Below are the code and all the weights of a small trained network. Each question names an input and a class and asks about switching units off, where a switched-off unit gives its printed mean instead of its output.

import numpy as np


def w(rows, s, z=0):
    codes = np.array(rows[::2]) - 128.0
    scale = np.full(codes.shape[1], s)
    scale[-1] = z or s
    return codes * scale


def norm(h):
    return h / np.sqrt((h * h).mean(-1, keepdims=True) + 1e-5)


def f(y):
    return y / 2 * (1 + np.tanh(0.7978845608 * (y + 0.044715 * y**3)))


def log_softmax(a):
    a = a - a.max(-1, keepdims=True)
    return a - np.log(np.exp(a).sum(-1, keepdims=True))


def net(x, mask):
    res = np.array(x, float).reshape(1, 7) / 4 @ E
    u = 0
    for l in range(4):
        y = f(norm(res) @ A[l][:, :-1].T + A[l][:, -1])
        res = res + np.where(mask[u : u + 6], y, B[l][:, -1]) @ B[l][:, :-1]
        u += 6
    return log_softmax(norm(res)[-1] @ U[:, :-1].T + U[:, -1])


A, B = {}, {}
E = w([
[129,128,129,127,127],'x0',
[174,228,237,160,175],'x1',
[124,128,127,128,126],'x2',
[31,137,109,69,226],'x3',
[125,130,128,128,127],'x4',
[165,40,71,254,227],'x5',
[126,128,126,131,127],'x6',
],0.0014)
A[0] = w([
[63,103,61,29,2,5],'0.n1',
[117,47,58,161,143,24],'0.n2',
[210,164,129,182,123,124],'0.n3',
[45,188,115,39,127,58],'0.n4',
[146,109,117,108,37,12],'0.n5',
[158,128,147,106,13,41],'0.n6',
],0.0045,0.0011)
B[0] = w([
[200,65,166,178,254,251],'0.n1',
[116,169,132,95,39,188],'0.n2',
[81,80,193,144,120,175],'0.n3',
[139,83,213,83,94,199],'0.n4',
[180,182,62,158,193,150],'0.n5',
[138,219,56,166,170,175],'0.n6',
],0.0035,0.0023)
A[1] = w([
[37,99,23,8,117,8],'1.n1',
[119,125,134,131,130,105],'1.n2',
[125,127,148,103,20,65],'1.n3',
[179,39,29,160,199,118],'1.n4',
[126,128,128,128,130,123],'1.n5',
[118,254,108,85,124,87],'1.n6',
],0.0035,0.0014)
B[1] = w([
[39,110,148,253,181,123],'1.n1',
[137,129,127,135,133,121],'1.n2',
[121,171,91,128,129,103],'1.n3',
[68,188,159,79,74,251],'1.n4',
[131,128,128,130,128,126],'1.n5',
[183,130,170,151,33,102],'1.n6',
],0.003,0.0018)
A[2] = w([
[142,124,52,128,2,5],'2.n1',
[67,117,135,144,120,35],'2.n2',
[166,146,133,124,150,150],'2.n3',
[119,101,117,124,136,125],'2.n4',
[131,133,124,126,141,133],'2.n5',
[98,106,113,138,188,130],'2.n6',
],0.0053,0.0014)
B[2] = w([
[252,7,87,37,62,254],'2.n1',
[126,143,41,186,156,117],'2.n2',
[43,156,75,117,134,205],'2.n3',
[153,149,127,159,96,147],'2.n4',
[133,139,121,115,126,138],'2.n5',
[221,172,66,159,78,248],'2.n6',
],0.0025,0.00084)
A[3] = w([
[53,168,191,115,129,45],'3.n1',
[195,225,193,66,103,228],'3.n2',
[212,135,24,177,190,86],'3.n3',
[168,109,105,175,134,104],'3.n4',
[101,227,141,168,254,1],'3.n5',
[118,89,142,159,138,164],'3.n6',
],0.0037,0.0008)
B[3] = w([
[119,146,84,12,89,143],'3.n1',
[28,116,33,207,73,247],'3.n2',
[110,221,117,19,170,226],'3.n3',
[117,148,173,85,163,158],'3.n4',
[248,165,3,60,74,245],'3.n5',
[148,169,150,143,158,164],'3.n6',
],0.0026,0.0014)
U = w([
[229,213,47,94,204,249],'0',
[210,2,82,123,32,77],'1',
[120,210,135,197,5,116],'2',
[197,106,248,248,164,69],'3',
[127,34,206,66,243,110],'4',
[2,79,40,188,167,69],'5',
[30,158,198,52,79,120],'6',
],0.0094,0.0016)

Each question gives the input, the list of numbers given to net, and the class t.
The units are the neurons (one row each of A and B). Each row of codes is followed by its name. A weight is (code - 128) times the scale printed after its matrix; where a second scale follows, it is the last column's (A, B and U).
mask holds one flag per neuron, layer by layer. A switched-off neuron (its flag False) gives its mean, the last column of its row in B, instead of its output. The means were averaged over made-up inputs and are rounded, as every weight is.
A unit's drop is (log p(t) with every unit on - log p(t) with that unit switched off) / (log p(t) with every unit on - log p(t) with every unit switched off).
The circuit of an input: a set's keep is (log p(t) with only the set's units on - log p(t) with every unit switched off) / (log p(t) with every unit on - log p(t) with every unit switched off). Starting from the 12 units with the biggest drops (on a tie, the unit counted first), units are removed one at a time, each time the one whose removal leaves the highest keep (on an exact tie, the one counted first), for as long as the keep stays at least 0.8.
circuit, biggest first: the units of the circuit, biggest drop first
top k neurons: the k neurons with the biggest drops, biggest first
k most important neurons of layer l: the k neurons of layer l with the biggest drops, biggest first
drop of u: that unit's drop, to one decimal
input [1,3,-1,0,4,-3,-7], class 2: circuit, biggest first : [3.n2]
input [8,5,-8,-2,6,0,-7], class 2: top 3 neurons : [0.n1 0.n4 2.n1]
input [5,-3,-7,5,-8,-1,7], class 4: circuit, biggest first : [0.n4 0.n1]
input [5,2,7,0,2,-4,-1], class 2: 3 most important neurons of layer 3 : [3.n2 3.n3 3.n4]
input [-1,-7,-1,8,-1,-2,-1], class 4: circuit, biggest first : [0.n1 0.n4]
input [-8,-7,-4,-4,7,0,-7], class 0: circuit, biggest first : [0.n5 0.n6 3.n3]
input [4,8,-6,2,-1,-1,4], class 6: circuit, biggest first : [0.n1 0.n5]
input [-1,-1,1,3,3,0,2], class 4: top 2 neurons : [0.n4 1.n4]
input [-6,-8,4,3,-6,-1,-6], class 4: top 2 neurons : [0.n1 3.n2]
input [8,-7,-5,-8,5,0,5], class 0: circuit, biggest first : [0.n5 0.n6]
input [-1,1,-2,0,5,2,1], class 3: top 3 neurons : [0.n6 0.n5 1.n4]
input [-6,-4,3,2,-4,-4,-3], class 4: top 2 neurons : [0.n4 0.n1]
input [7,-8,2,-3,2,-6,-1], class 0: top 2 neurons : [0.n1 0.n6]
input [1,-6,-1,3,2,-6,3], class 4: top neuron : [0.n1]
input [0,7,3,0,6,-3,-8], class 2: 3 most important neurons of layer 3 : [3.n2 3.n3 3.n4]
input [-7,4,-4,-2,-4,0,3], class 2: top 2 neurons : [0.n1 2.n1]
input [3,-7,8,4,0,-1,-3], class 4: top 2 neurons : [0.n1 3.n2]
input [-6,-3,5,3,-4,-5,-6], class 4: top 2 neurons : [0.n4 0.n1]
input [8,-1,-5,3,-3,1,-1], class 5: top 2 neurons : [0.n1 1.n1]
input [3,-8,0,1,1,-7,-4], class 4: circuit, biggest first : [0.n1]
input [1,-1,4,-4,-7,-6,8], class 0: drop of 2.n6 : 0.0
input [4,0,-8,-4,0,-5,8], class 0: drop of 0.n6 : 0.2
input [-3,5,7,-1,-7,-1,5], class 2: drop of 3.n2 : 0.3
input [8,-1,-8,-7,8,-2,-1], class 0: 4 most important neurons of layer 0 : [0.n6 0.n5 0.n2 0.n4]
